Below are the code and all the weights of a small trained network. Each question names an input and a class and asks about switching units off, where a switched-off unit gives its printed mean instead of its output.

import numpy as np


def w(rows, s, z=0):
    codes = np.array(rows[::2]) - 128.0
    scale = np.full(codes.shape[1], s)
    scale[-1] = z or s
    return codes * scale


def norm(h):
    return h / np.sqrt((h * h).mean(-1, keepdims=True) + 1e-5)


def f(y):
    return y / 2 * (1 + np.tanh(0.7978845608 * (y + 0.044715 * y**3)))


def log_softmax(a):
    a = a - a.max(-1, keepdims=True)
    return a - np.log(np.exp(a).sum(-1, keepdims=True))


def net(x, mask):
    res = np.array(x, float).reshape(1, 8) / 4 @ E
    u = 0
    for l in range(4):
        y = f(norm(res) @ A[l][:, :-1].T + A[l][:, -1])
        res = res + np.where(mask[u : u + 5], y, B[l][:, -1]) @ B[l][:, :-1]
        u += 5
    return log_softmax(norm(res)[-1] @ U[:, :-1].T + U[:, -1])


A, B = {}, {}
E = w([
[101,185,145,156,237,106,113,126,65],'x0',
[106,219,156,104,82,54,168,185,91],'x1',
[143,160,137,158,36,100,79,169,143],'x2',
[225,117,125,186,101,133,178,149,135],'x3',
[111,124,90,162,132,114,95,93,85],'x4',
[151,250,75,147,221,178,1,2,146],'x5',
[97,181,192,243,75,203,114,63,194],'x6',
[106,156,242,128,122,198,171,162,144],'x7',
],0.0099)
A[0] = w([
[181,89,4,134,90,66,99,124,116,40],'0.n1',
[208,119,144,168,184,205,178,130,90,130],'0.n2',
[182,120,83,88,106,171,138,65,179,24],'0.n3',
[110,117,168,198,79,254,85,49,245,123],'0.n4',
[113,84,63,139,164,146,149,62,97,5],'0.n5',
],0.023,0.0027)
B[0] = w([
[188,138,130,132,120,58,131,73,183,200],'0.n1',
[121,68,133,137,131,78,100,87,185,171],'0.n2',
[141,150,107,106,112,132,162,89,147,169],'0.n3',
[181,98,138,152,139,37,80,53,251,251],'0.n4',
[53,95,163,107,160,131,118,160,96,169],'0.n5',
],0.019,0.025)
A[1] = w([
[156,122,39,186,109,236,112,112,89,39],'1.n1',
[119,224,129,189,103,146,135,115,80,7],'1.n2',
[153,91,18,163,79,234,122,103,87,3],'1.n3',
[168,50,84,137,102,255,118,167,122,55],'1.n4',
[137,166,67,173,79,201,105,129,76,80],'1.n5',
],0.023,0.0024)
B[1] = w([
[29,38,173,159,135,159,110,81,126,127],'1.n1',
[69,175,175,75,111,186,97,174,83,223],'1.n2',
[82,146,80,124,197,62,123,188,143,123],'1.n3',
[69,6,136,197,175,153,23,142,129,253],'1.n4',
[132,174,123,116,94,87,155,157,131,129],'1.n5',
],0.012,0.00074)
A[2] = w([
[126,184,137,94,135,163,140,123,110,201],'2.n1',
[171,151,163,161,207,161,136,126,132,73],'2.n2',
[81,198,174,252,108,91,102,106,95,163],'2.n3',
[150,145,140,115,145,101,103,110,147,253],'2.n4',
[124,100,179,177,42,118,174,168,164,103],'2.n5',
],0.033,0.0028)
B[2] = w([
[118,95,168,190,55,173,121,221,132,134],'2.n1',
[79,73,119,81,139,95,144,96,136,133],'2.n2',
[105,220,157,98,12,84,125,38,188,164],'2.n3',
[153,125,82,111,65,163,175,227,201,251],'2.n4',
[6,55,123,116,215,174,108,199,97,196],'2.n5',
],0.015,0.026)
A[3] = w([
[224,199,144,121,165,214,33,81,90,18],'3.n1',
[187,201,116,211,211,219,132,61,83,4],'3.n2',
[219,154,174,194,137,186,62,6,219,123],'3.n3',
[172,168,54,226,194,242,133,10,49,39],'3.n4',
[164,108,96,162,152,161,157,58,68,150],'3.n5',
],0.021,0.0024)
B[3] = w([
[106,141,136,132,101,155,109,114,130,127],'3.n1',
[112,178,158,168,187,129,123,139,123,128],'3.n2',
[155,99,122,89,71,50,152,99,95,253],'3.n3',
[88,88,146,141,98,76,83,112,125,128],'3.n4',
[252,119,125,27,140,65,225,126,50,126],'3.n5',
],0.022,0.024)
U = w([
[52,58,171,129,194,138,133,222,118,128],'0',
[86,252,208,145,70,175,126,171,98,68],'1',
[224,249,76,140,158,156,178,142,100,3],'2',
[182,137,164,157,168,156,125,155,26,10],'3',
[168,135,139,109,98,21,138,106,239,216],'4',
],0.012,0.004)

Each question gives the input, the list of numbers given to net, and the class t.
The units are the neurons (one row each of A and B). Each row of codes is followed by its name. A weight is (code - 128) times the scale printed after its matrix; where a second scale follows, it is the last column's (A, B and U).
mask holds one flag per neuron, layer by layer. A switched-off neuron (its flag False) gives its mean, the last column of its row in B, instead of its output. The means were averaged over made-up inputs and are rounded, as every weight is.
A unit's drop is (log p(t) with every unit on - log p(t) with that unit switched off) / (log p(t) with every unit on - log p(t) with every unit switched off).
The circuit of an input: a set's keep is (log p(t) with only the set's units on - log p(t) with every unit switched off) / (log p(t) with every unit on - log p(t) with every unit switched off). Starting from the 12 units with the biggest drops (on a tie, the unit counted first), units are removed one at a time, each time the one whose removal leaves the highest keep (on an exact tie, the one counted first), for as long as the keep stays at least 0.8.
circuit, biggest first: the units of the circuit, biggest drop first
top k neurons: the k neurons with the biggest drops, biggest first
top k neurons in layer l: the k neurons of layer l with the biggest drops, biggest first
drop of u: that unit's drop, to one decimal
input [-7,5,-2,-1,4,-3,0,-2], class 0: circuit, biggest first -> (0.n4 2.n5)
input [-5,4,3,3,-1,-7,5,-6], class 0: circuit, biggest first -> (2.n5 0.n4)
input [-1,8,-1,5,4,4,1,3], class 1: top 2 neurons -> (0.n4 0.n1)
input [-3,7,-2,-2,-6,4,-2,-2], class 1: top neuron in layer 3 -> (3.n3)
input [6,-8,1,-6,4,7,-3,-1], class 0: circuit, biggest first -> (0.n5 0.n4 3.n3)
input [2,4,5,-8,-7,-4,2,5], class 0: circuit, biggest first -> (2.n5 0.n4)
input [-8,7,7,5,2,5,-4,7], class 1: circuit, biggest first -> (0.n4 0.n2 1.n2 0.n1)
input [0,1,5,-3,-7,4,-6,2], class 0: top 3 neurons in layer 0 -> (0.n4 0.n1 0.n2)
input [8,5,7,-8,-8,-8,3,-2], class 1: top 2 neurons in layer 0 -> (0.n4 0.n2)
input [-1,6,-8,-4,-8,-4,7,-1], class 0: top 4 neurons -> (2.n5 0.n1 0.n4 3.n3)
input [-8,3,-4,3,1,2,-5,7], class 0: top 3 neurons -> (0.n4 0.n1 3.n3)
input [2,-2,-3,-2,-6,6,-4,-3], class 0: top 2 neurons in layer 0 -> (0.n4 0.n5)
input [-8,-2,4,-8,6,-3,-5,8], class 0: drop of 0.n4 -> 0.1
input [-4,-6,5,-6,4,-6,-4,3], class 0: drop of 0.n4 -> 0.4
input [4,7,-1,-2,-1,7,0,4], class 1: top neuron -> (0.n4)
